Here is a tiny trained network, its code and every weight. The questions are about switching its units off for an input and a class, where a switched-off unit gives its printed mean instead of its output.

import numpy as np


def w(rows, s, z=0):
    codes = np.array(rows[::2]) - 128.0
    scale = np.full(codes.shape[1], s)
    scale[-1] = z or s
    return codes * scale


def f(y):
    return np.maximum(y, 0)


def log_softmax(a):
    a = a - a.max(-1, keepdims=True)
    return a - np.log(np.exp(a).sum(-1, keepdims=True))


def net(x, mask):
    res = np.array(x, float).reshape(1, 7) / 4 @ E
    y = f(res @ A[0][:, :-1].T + A[0][:, -1])
    res = res + np.where(mask, y, B[0][:, -1]) @ B[0][:, :-1]
    return log_softmax(res[-1] @ U[:, :-1].T + U[:, -1])


A, B = {}, {}
E = w([
[102,131,4,68,103,141,139,176,150],'x0',
[76,87,174,218,182,139,112,156,150],'x1',
[204,157,156,151,136,165,107,163,132],'x2',
[110,71,110,47,24,188,140,95,161],'x3',
[28,96,149,150,136,137,170,139,135],'x4',
[169,100,202,129,59,253,179,116,136],'x5',
[30,40,78,126,186,86,30,109,254],'x6',
],0.0054)
A[0] = w([
[54,106,127,170,119,192,240,212,135,99],'N0',
[28,47,51,79,117,120,57,100,222,212],'N1',
[191,119,136,52,4,223,208,103,123,254],'N2',
[83,125,168,135,106,142,254,70,92,145],'N3',
[204,165,217,203,139,159,141,119,90,52],'N4',
[126,192,79,143,197,56,117,174,96,188],'N5',
],0.006,0.0015)
B[0] = w([
[244,166,97,125,137,255,166,196,210,177],'N0',
[25,58,192,146,163,3,75,75,83,231],'N1',
[177,227,30,55,4,131,210,125,57,254],'N2',
[143,181,34,70,54,116,192,127,78,184],'N3',
[57,52,178,181,189,56,65,104,137,203],'N4',
[157,168,84,76,44,115,185,107,46,211],'N5',
],0.0066,0.0067)
U = w([
[197,240,3,41,26,141,212,140,69,243],'0',
[187,106,170,168,179,225,96,184,226,2],'1',
[38,32,220,166,166,56,66,79,109,188],'2',
],0.0065,0.00079)

Each question gives the input, the list of numbers given to net, and the class t.
The units are the neurons (one row each of A and B). Each row of codes is followed by its name. A weight is (code - 128) times the scale printed after its matrix; where a second scale follows, it is the last column's (A, B and U).
mask holds one flag per neuron, in row order. A switched-off neuron (its flag False) gives its mean, the last column of its row in B, instead of its output. The means were averaged over made-up inputs and are rounded, as every weight is.
A unit's drop is (log p(t) with every unit on - log p(t) with that unit switched off) / (log p(t) with every unit on - log p(t) with every unit switched off).
The circuit of an input: a set's keep is (log p(t) with only the set's units on - log p(t) with every unit switched off) / (log p(t) with every unit on - log p(t) with every unit switched off). Starting from all 6 units, units are removed one at a time, each time the one whose removal leaves the highest keep (on an exact tie, the one counted first), for as long as the keep stays at least 0.8.
units of the circuit, in order: the units of the circuit, biggest drop first
k most important neurons: the k neurons with the biggest drops, biggest first
drop of u: that unit's drop, to one decimal
input [3,6,-3,-1,4,3,2], class 1: units of the circuit, in order	(N0)
input [-7,0,1,-6,5,2,-5], class 2: 2 most important neurons	(N4; N2)
input [-7,-8,0,-7,-2,1,-2], class 2: 3 most important neurons	(N4; N2; N0)
input [7,8,0,-7,-2,8,-3], class 1: units of the circuit, in order	(N2; N5; N0)
input [2,-3,8,-5,-2,6,3], class 1: 2 most important neurons	(N5; N3)
input [8,4,3,-5,4,1,0], class 1: 3 most important neurons	(N2; N3; N0)
input [0,-1,-4,-4,-5,-6,3], class 2: 3 most important neurons	(N2; N1; N3)
input [3,3,5,2,-7,-7,4], class 2: 2 most important neurons	(N1; N2)
input [6,8,1,-1,-4,2,1], class 1: 2 most important neurons	(N2; N4)
input [1,7,7,-4,2,1,-8], class 1: 2 most important neurons	(N4; N0)
input [-6,-1,1,-2,-1,1,-2], class 2: 4 most important neurons	(N4; N2; N0; N5)
input [8,7,5,4,2,4,6], class 2: drop of N1	2.1
input [2,8,-2,-5,5,6,1], class 1: drop of N0	0.5
input [7,-2,2,1,-6,1,6], class 2: units of the circuit, in order	(N1)
input [3,-8,5,1,-1,-8,8], class 2: drop of N1	0.5
